Below are the code and all the weights of a small trained network. Each question names an input and a target symbol and asks about switching units off, where a switched-off unit gives its printed mean instead of its output.

import numpy as np


def w(rows, s, z=0):
    codes = np.array(rows[::2]) - 128.0
    scale = np.full(codes.shape[1], s)
    scale[-1] = z or s
    return codes * scale


def norm(h):
    return h / np.sqrt((h * h).mean(-1, keepdims=True) + 1e-5)


def f(y):
    return np.maximum(y, 0)


def softmax(a):
    e = np.exp(a - a.max(-1, keepdims=True))
    return e / e.sum(-1, keepdims=True)


def log_softmax(a):
    a = a - a.max(-1, keepdims=True)
    return a - np.log(np.exp(a).sum(-1, keepdims=True))


def net(x, mask):
    ids = ['ΓΛΠΦθμξτ'.index(c) for c in x.split()]
    T = len(ids)
    res = E[ids] + P[:T]
    r = norm(res)
    for j in range(2):
        rows = slice(4 * j, 4 * j + 4)
        q, k, v = (r @ M[0][rows].T for M in (Q, K, V))
        z = softmax(np.where(np.tri(T) > 0, q @ k.T / 4**0.5, -1e9)) @ v
        o = O[0][rows]
        res = res + np.where(mask[j], z, o[:, -1]) @ o[:, :-1]
    y = f(norm(res) @ A[0][:, :-1].T + A[0][:, -1])
    res = res + np.where(mask[2:6], y, B[0][:, -1]) @ B[0][:, :-1]
    return log_softmax(norm(res)[-1] @ U[:, :-1].T + U[:, -1])


Q, K, V, O, A, B = {}, {}, {}, {}, {}, {}
E = w([
[253,98,70,98,118,146],'Γ',
[127,111,232,127,107,218],'Λ',
[164,143,82,240,47,160],'Π',
[141,212,111,86,127,230],'Φ',
[158,29,44,212,162,224],'θ',
[182,70,208,210,130,156],'μ',
[53,125,126,229,181,174],'ξ',
[175,208,152,188,178,113],'τ',
],0.015)
P = w([
[20,81,181,65,119,2],'0',
[140,137,150,55,201,127],'1',
[176,134,128,72,200,137],'2',
[183,133,114,86,175,133],'3',
[173,144,136,109,173,164],'4',
[181,146,115,122,153,144],'5',
[168,156,117,133,131,142],'6',
[162,162,112,153,120,151],'7',
[143,174,132,175,104,164],'8',
[166,169,102,176,85,141],'9',
[130,184,122,200,59,160],'10',
[135,197,116,215,50,162],'11',
[165,198,95,215,36,148],'12',
],0.0077)
Q[0] = w([
[61,47,120,51,127,6],'H0',
[72,131,110,91,59,50],'H0',
[82,136,93,121,176,99],'H0',
[179,119,111,154,111,227],'H0',
[161,118,140,176,149,173],'H1',
[159,146,116,171,117,133],'H1',
[142,133,127,189,102,161],'H1',
[104,140,147,131,85,88],'H1',
],0.017)
K[0] = w([
[84,100,193,4,217,116],'H0',
[131,23,122,39,183,153],'H0',
[144,98,153,145,145,50],'H0',
[144,133,162,193,69,196],'H0',
[122,52,157,178,90,87],'H1',
[108,139,116,66,95,76],'H1',
[78,110,117,144,95,74],'H1',
[162,148,93,112,116,117],'H1',
],0.013)
V[0] = w([
[209,24,249,144,54,104],'H0',
[96,27,12,76,36,247],'H0',
[64,30,118,54,42,219],'H0',
[64,14,130,211,212,116],'H0',
[136,50,120,131,48,59],'H1',
[193,70,75,43,53,164],'H1',
[251,164,145,198,105,70],'H1',
[145,76,40,182,145,221],'H1',
],0.014)
O[0] = w([
[212,143,102,77,46,76,163],'H0',
[126,8,117,139,133,169,162],'H0',
[139,17,136,120,75,142,2],'H0',
[211,106,95,206,170,57,20],'H0',
[164,190,132,83,125,159,105],'H1',
[134,115,77,110,121,204,14],'H1',
[157,141,138,151,199,142,95],'H1',
[153,122,44,113,113,90,61],'H1',
],0.019,0.0057)
A[0] = w([
[18,88,99,93,219,133,105],'N0',
[117,94,137,186,115,210,250],'N1',
[246,173,68,140,155,65,222],'N2',
[138,212,100,67,64,128,144],'N3',
],0.012,0.0015)
B[0] = w([
[180,21,158,193,111,93,199],'N0',
[129,149,118,150,236,153,254],'N1',
[48,115,196,18,254,145,209],'N2',
[81,41,177,146,203,51,206],'N3',
],0.01,0.0077)
U = w([
[145,157,113,126,114,198,95],'Γ',
[1,99,188,86,101,202,141],'Λ',
[165,118,188,29,174,88,24],'Π',
[144,50,98,184,147,142,218],'Φ',
[65,116,92,73,115,127,76],'θ',
[53,233,138,112,147,133,250],'μ',
[114,95,194,75,34,92,218],'ξ',
[102,93,172,208,179,77,94],'τ',
],0.0089,0.002)

Each question gives the input, a string of symbols that net reads in full, and the target symbol t.
The units are the heads (4 rows each of Q, K, V and O) and the neurons (one row each of A and B). Each row of codes is followed by its name. A weight is (code - 128) times the scale printed after its matrix; where a second scale follows, it is the last column's (O, A, B and U).
mask holds one flag per unit, heads first, then neurons. A switched-off unit (its flag False) gives its mean, the last column of its rows in O or B, instead of its output. The means were averaged over made-up inputs and are rounded, as every weight is.
A unit's drop is (log p(t) with every unit on - log p(t) with that unit switched off) / (log p(t) with every unit on - log p(t) with every unit switched off).
The circuit of an input: a set's keep is (log p(t) with only the set's units on - log p(t) with every unit switched off) / (log p(t) with every unit on - log p(t) with every unit switched off). Starting from all 6 units, units are removed one at a time, each time the one whose removal leaves the highest keep (on an exact tie, the one counted first), for as long as the keep stays at least 0.8.
units of the circuit, in order: the units of the circuit, biggest drop first
most important unit: the unit with the biggest drop
top k neurons: the k neurons with the biggest drops, biggest first
heads that matter: for each layer, one digit per head in row order, 1 if its drop is at least 0.15 and else 0, layers parted by /
drop of u: that unit's drop, to one decimal
input θ ξ Λ Π ξ, target θ: most important unit -> H1
input Φ Λ τ Π Φ Λ Φ θ τ μ Λ Λ, target Φ: units of the circuit, in order -> [H0; H1]
input Π Π Π, target Π: units of the circuit, in order -> [H1; N3]
input Φ Φ Λ τ Π τ τ Λ τ Γ, target Φ: heads that matter -> 11
input ξ Γ Π Λ Φ τ Π Λ Λ Φ, target ξ: top 2 neurons -> [N1; N2]
input τ τ Π Λ Λ Λ, target τ: heads that matter -> 01
input Λ Λ Λ Φ Λ Λ Φ Λ θ, target Φ: heads that matter -> 10
input τ θ μ θ Λ Φ Π Φ, target τ: units of the circuit, in order -> [H1; H0; N0]
input Π Φ Φ Π Λ Λ Λ τ, target Π: units of the circuit, in order -> [H1; H0; N3]
input Γ Π Λ Φ τ Γ Γ Λ Λ, target Γ: heads that matter -> 01
input Φ Λ θ, target Φ: heads that matter -> 00
input Λ ξ ξ Φ Π Γ Γ τ Φ Φ, target Λ: heads that matter -> 11
input Φ Γ Φ Λ Φ Φ Λ Λ Γ Γ Λ Λ Φ, target Λ: heads that matter -> 10
input Λ Λ Λ τ Λ Λ Γ Π Λ ξ τ, target Λ: heads that matter -> 11
input τ Π Φ Φ, target τ: units of the circuit, in order -> [H1]
input τ μ Φ Λ Λ Λ Λ μ Λ Φ, target Π: units of the circuit, in order -> [H0; N2]
input θ Π Λ τ Λ Λ Λ, target θ: heads that matter -> 01
input Φ Λ τ Λ Γ Λ Λ, target ξ: heads that matter -> 10
input Φ Λ Π Π Λ Λ Λ Π ξ, target Φ: heads that matter -> 11
input Λ μ Φ Λ ξ Λ Λ μ Λ ξ Γ, target τ: units of the circuit, in order -> [H0]
input Γ Φ Λ Φ Λ Φ Φ Λ θ Φ Λ θ Π, target Γ: heads that matter -> 01
input Λ Λ Λ τ Φ τ μ, target μ: heads that matter -> 10
input Λ Λ Φ Γ Λ Φ Γ, target Λ: drop of N2 -> 0.0
input Λ Φ Λ θ μ, target Π: drop of N3 -> 0.0
input Γ θ μ Λ τ Γ, target μ: drop of H0 -> 0.8
